Look-ups in named tables: a row name and a column name give one cell, copied from the table.

Table Rir
           Nelup   Fozene      Dar      Mot  Ketevas   Punuvi     Ravu      Rut    Suleb      Von
Givud    -22.976   -7.406  -24.471   -4.855  -20.584  -14.171  -27.112  -22.770  -41.777  -14.528
Muzuf    -14.627  -27.380  -15.501  -29.336  -18.938  -28.397  -11.647  -21.686   -5.805  -21.997
Geb        4.981  -28.898  -32.484  -12.705  -60.056    5.106    7.787  -38.834    2.681  -33.577
Salabog   -1.678  -26.823  -27.040  -16.600  -45.927   -6.556    0.830  -33.935   -2.904  -28.771
Sapivum   -6.490  -34.752  -19.177  -31.588  -33.107  -18.476   -1.352  -25.301    9.404  -29.196
Nif      -67.207   -6.462   11.313  -42.668   66.850  -81.425  -70.820   18.052  -56.155    8.182
Diz      -18.737   -7.302  -28.825   -0.301  -30.460   -5.391  -23.003  -26.491  -40.505  -17.170
Dabesap  -14.951  -27.718  -20.601  -25.572  -27.359  -14.652  -12.571  -19.835   -4.381  -25.621

Givud, Dar => -24.471
Muzuf, Nelup => -14.627
Geb, Punuvi => 5.106
Sapivum, Ravu => -1.352
Givud, Rut => -22.770
Muzuf, Fozene => -27.380
Salabog, Dar => -27.040
Dabesap, Mot => -25.572
Geb, Fozene => -28.898
Muzuf, Mot => -29.336
Sapivum, Nelup => -6.490
Salabog, Ravu => 0.830
Sapivum, Dar => -19.177
Sapivum, Punuvi => -18.476
Salabog, Rut => -33.935
Dabesap, Von => -25.621
Diz, Ketevas => -30.460
Nif, Rut => 18.052
Which row has the largest Dar? Nif

Damif =
	Rus	Parorud	Vipo	Vemusov
Der	11.43	62.63	47.40	48.25
Razusi	50.82	32.26	95.41	79.73
Nutol	40.78	89.85	42.48	89.98
Kigi	39.63	34.52	46.07	90.18
Filela	38.84	33.52	67.71	46.89

Parorud of Razusi is 32.26
Parorud of Filela is 33.52
Vipo of Kigi is 46.07
Rus of Filela is 38.84
Rus of Der is 11.43
Vipo of Filela is 67.71
Vemusov of Der is 48.25
Vemusov of Kigi is 90.18
Rus of Kigi is 39.63
Vemusov of Razusi is 79.73
Rus of Razusi is 50.82
Row with the largest Vipo: Razusi

Mun =
         Gevikud  Zavo  Zasozam
Kupulut      199   168      250
Kulikig      137   136      171
Tivotuv      113   139      224
Pav          248   172       53

Tivotuv, Zavo: 139
Kupulut, Gevikud: 199
Kulikig, Zasozam: 171
Tivotuv, Zasozam: 224
Kulikig, Zavo: 136
Pav, Zasozam: 53
Tivotuv, Gevikud: 113
Pav, Zavo: 172
Pav, Gevikud: 248
Kupulut, Zavo: 168
Kupulut, Zasozam: 250
Kulikig, Gevikud: 137
Row with the largest Zasozam: Kupulut

Luda
          Gufum  Kivili    Melo  Kulezuk  Pagoli  Taleve   Zesol
Gusukiz  -0.643   0.387   0.403    0.183   0.232  -0.519   0.381
Mumef    -0.085  -0.270  -0.558   -0.883  -0.618  -0.712  -0.325
Mezer     0.183  -0.438  -0.255   -0.460  -0.171  -0.997   0.377
Gipafaf  -0.224  -0.945   0.051   -0.424   0.237  -0.520   0.515
Davenol   0.784   0.094  -0.788   -0.534  -0.358  -0.270  -0.030
Fiso      0.138  -0.378  -0.573   -0.451   0.663  -0.109   0.441
Velari   -0.375   0.122  -0.367   -0.471   0.613  -0.086   0.648

Kulezuk of Davenol = -0.534
Kivili of Velari = 0.122
Taleve of Fiso = -0.109
Pagoli of Davenol = -0.358
Melo of Davenol = -0.788
Pagoli of Gipafaf = 0.237
Taleve of Mumef = -0.712
Kivili of Mumef = -0.270
Zesol of Velari = 0.648
Which row has the largest Kivili? Gusukiz

Midob:
cols = Duf, Vusodud, Lef, Pas, Gonep, Riv, Kati, Mito
Lisik: [76, 69, 71, 94, 133, 65, 74, 37]
Bikilez: [-2, 239, 148, -336, -716, 220, 149, 519]
Bamos: [89, 60, 68, 172, 319, 46, 81, -67]
Sasobar: [42, 152, 112, -72, -198, 138, 118, 232]
Zonoga: [51, 210, 148, 56, 134, 150, 193, 65]
Nisuzub: [112, -112, -31, 159, 203, -52, -75, -44]
Til: [68, 93, 85, 74, 66, 87, 90, 84]

What is the Vusodud of Lisik in Midob? 69
What is the Vusodud of Til in Midob? 93
What is the Kati of Nisuzub in Midob? -75
What is the Gonep of Zonoga in Midob? 134
What is the Mito of Bamos in Midob? -67
What is the Mito of Bikilez in Midob? 519
What is the Pas of Zonoga in Midob? 56
What is the Mito of Sasobar in Midob? 232

Lidolas =
,Zar,Vek,Dazama,Nos,Padi,Nono,Ragi
Zik,-438,-322,197,-144,330,629,148
Tinari,39,670,-143,281,551,-39,281
Pom,966,247,188,-438,316,255,74
Gogod,41,255,413,749,223,654,526
Nulima,416,-506,36,351,-74,-357,197

Gogod, Nos -> 749
Tinari, Zar -> 39
Nulima, Nos -> 351
Gogod, Ragi -> 526
Zik, Ragi -> 148
Pom, Padi -> 316
Tinari, Nono -> -39
Zik, Nos -> -144
Zik, Dazama -> 197
Pom, Vek -> 247
Pom, Ragi -> 74
Gogod, Vek -> 255
Zik, Vek -> -322
Tinari, Ragi -> 281
Nulima, Vek -> -506
Tinari, Nos -> 281
Which row has the largest Zar? Pom

Table Gom
|  | Bubal | Gibuv | Guk | Malo |
|---|---|---|---|---|
| Sanudag | 192 | 57 | 193 | 143 |
| Gokobog | 139 | 124 | 128 | 99 |
| Bav | 109 | 174 | 119 | 173 |
| Kibes | 148 | 122 | 152 | 157 |
| Ral | 139 | 127 | 144 | 150 |
| Zeze | 114 | 159 | 108 | 107 |
| Zemeba | 148 | 117 | 145 | 134 |
| Pamob | 125 | 145 | 127 | 129 |

Gokobog, Gibuv: 124
Sanudag, Gibuv: 57
Zeze, Guk: 108
Pamob, Guk: 127
Ral, Bubal: 139
Zemeba, Bubal: 148

